Below are the code and all the weights of a small trained network. Each question names an input and a class and asks about switching units off, where a switched-off unit gives its printed mean instead of its output.

import numpy as np


def w(rows, s, z=0):
    codes = np.array(rows[::2]) - 128.0
    scale = np.full(codes.shape[1], s)
    scale[-1] = z or s
    return codes * scale


def norm(h):
    return h / np.sqrt((h * h).mean(-1, keepdims=True) + 1e-5)


def f(y):
    return y / 2 * (1 + np.tanh(0.7978845608 * (y + 0.044715 * y**3)))


def log_softmax(a):
    a = a - a.max(-1, keepdims=True)
    return a - np.log(np.exp(a).sum(-1, keepdims=True))


def net(x, mask):
    res = np.array(x, float).reshape(1, 3) / 4 @ E
    u = 0
    for l in range(2):
        y = f(norm(res) @ A[l][:, :-1].T + A[l][:, -1])
        res = res + np.where(mask[u : u + 16], y, B[l][:, -1]) @ B[l][:, :-1]
        u += 16
    return log_softmax(norm(res)[-1] @ U[:, :-1].T + U[:, -1])


A, B = {}, {}
E = w([
[229,207,71,82,180],'x0',
[239,187,226,225,183],'x1',
[86,255,45,225,112],'x2',
],0.0039)
A[0] = w([
[59,117,79,56,133,76],'0.n0',
[184,189,96,199,143,150],'0.n1',
[114,105,191,194,120,78],'0.n2',
[188,144,70,81,133,21],'0.n3',
[187,131,160,69,106,115],'0.n4',
[173,126,138,113,115,165],'0.n5',
[124,120,156,183,131,113],'0.n6',
[253,124,171,153,142,217],'0.n7',
[178,103,124,111,126,115],'0.n8',
[237,175,137,160,135,2],'0.n9',
[95,106,85,105,110,71],'0.n10',
[160,98,93,160,109,104],'0.n11',
[122,154,126,186,116,116],'0.n12',
[98,92,173,82,138,108],'0.n13',
[236,99,145,28,143,25],'0.n14',
[129,134,102,86,131,69],'0.n15',
],0.012,0.0031)
B[0] = w([
[150,186,168,32,56,200],'0.n0',
[209,118,82,233,116,222],'0.n1',
[41,131,209,75,176,172],'0.n2',
[47,71,184,38,120,161],'0.n3',
[124,83,115,150,171,168],'0.n4',
[155,109,124,109,149,153],'0.n5',
[79,168,168,106,158,154],'0.n6',
[218,180,108,52,82,255],'0.n7',
[138,95,124,130,160,148],'0.n8',
[241,200,113,85,163,208],'0.n9',
[157,166,152,94,85,159],'0.n10',
[116,131,128,130,133,124],'0.n11',
[88,148,134,187,167,160],'0.n12',
[185,32,119,153,90,167],'0.n13',
[111,120,73,215,253,211],'0.n14',
[108,154,127,64,135,139],'0.n15',
],0.018,0.0086)
A[1] = w([
[155,87,84,208,151,27],'1.n0',
[108,152,129,253,92,116],'1.n1',
[116,47,93,115,135,139],'1.n2',
[134,144,121,129,117,82],'1.n3',
[164,172,91,107,148,112],'1.n4',
[99,140,126,61,103,75],'1.n5',
[33,194,171,159,124,1],'1.n6',
[137,186,114,113,140,121],'1.n7',
[14,147,86,119,188,101],'1.n8',
[131,83,147,150,225,72],'1.n9',
[143,133,114,140,81,88],'1.n10',
[145,133,112,135,108,53],'1.n11',
[169,95,40,138,127,28],'1.n12',
[70,113,26,226,130,17],'1.n13',
[94,181,75,84,25,59],'1.n14',
[86,120,145,115,192,59],'1.n15',
],0.014,0.0031)
B[1] = w([
[204,168,115,113,86,194],'1.n0',
[8,126,95,87,129,172],'1.n1',
[129,148,112,215,184,177],'1.n2',
[146,107,112,101,135,131],'1.n3',
[137,80,130,191,181,254],'1.n4',
[184,152,114,144,88,207],'1.n5',
[144,73,54,107,249,173],'1.n6',
[155,57,76,168,143,209],'1.n7',
[64,98,204,127,202,165],'1.n8',
[69,160,128,57,135,209],'1.n9',
[95,135,162,101,131,148],'1.n10',
[116,168,139,90,144,131],'1.n11',
[203,176,186,103,172,209],'1.n12',
[95,176,92,227,3,149],'1.n13',
[123,132,186,23,82,245],'1.n14',
[109,82,42,67,86,153],'1.n15',
],0.023,0.0054)
U = w([
[140,131,170,39,33,179],'0',
[127,52,184,204,75,71],'1',
[66,178,73,206,55,130],'2',
[115,123,137,155,96,2],'3',
[249,159,102,160,177,169],'4',
[49,93,110,90,201,159],'5',
],0.015,0.0082)

Each question gives the input, the list of numbers given to net, and the class t.
The units are the neurons (one row each of A and B). Each row of codes is followed by its name. A weight is (code - 128) times the scale printed after its matrix; where a second scale follows, it is the last column's (A, B and U).
mask holds one flag per neuron, layer by layer. A switched-off neuron (its flag False) gives its mean, the last column of its row in B, instead of its output. The means were averaged over made-up inputs and are rounded, as every weight is.
A unit's drop is (log p(t) with every unit on - log p(t) with that unit switched off) / (log p(t) with every unit on - log p(t) with every unit switched off).
The circuit of an input: a set's keep is (log p(t) with only the set's units on - log p(t) with every unit switched off) / (log p(t) with every unit on - log p(t) with every unit switched off). Starting from the 12 units with the biggest drops (on a tie, the unit counted first), units are removed one at a time, each time the one whose removal leaves the highest keep (on an exact tie, the one counted first), for as long as the keep stays at least 0.8.
circuit, biggest first: the units of the circuit, biggest drop first
most important unit: the unit with the biggest drop
k most important neurons: the k neurons with the biggest drops, biggest first
k most important neurons of layer l: the k neurons of layer l with the biggest drops, biggest first
drop of u: that unit's drop, to one decimal
input [-5,-3,6], class 5: 2 most important neurons	[0.n7 1.n6]
input [-7,-6,8], class 0: circuit, biggest first	[0.n14]
input [-1,-2,5], class 2: 2 most important neurons	[0.n7 1.n13]
input [7,-3,7], class 2: circuit, biggest first	[0.n7 0.n9 1.n13]
input [-5,7,-6], class 0: 2 most important neurons of layer 1	[1.n2 1.n6]
input [-7,3,-8], class 5: 3 most important neurons	[0.n2 0.n1 1.n9]
input [5,-7,-4], class 0: 3 most important neurons of layer 0	[0.n0 0.n1 0.n10]
input [-3,4,-5], class 5: 3 most important neurons	[0.n2 0.n1 0.n0]
input [-3,1,4], class 2: 4 most important neurons	[1.n13 0.n1 0.n0 0.n3]
input [-5,6,-7], class 5: 2 most important neurons of layer 0	[0.n2 0.n0]
input [-7,-1,-5], class 1: 3 most important neurons	[0.n14 0.n7 0.n13]
input [-6,6,-2], class 5: 2 most important neurons	[0.n2 0.n6]
input [-7,0,8], class 5: 2 most important neurons of layer 1	[1.n6 1.n8]
input [3,-5,-2], class 0: circuit, biggest first	[0.n0]
input [3,0,7], class 2: 3 most important neurons	[0.n7 1.n13 1.n1]
input [-8,2,-7], class 5: 2 most important neurons of layer 1	[1.n9 1.n2]
input [5,-4,-3], class 5: drop of 0.n14	1.0
input [-5,1,5], class 5: drop of 1.n6	0.1
input [-3,1,7], class 2: drop of 1.n13	0.1
input [-7,-1,1], class 5: most important unit	0.n7
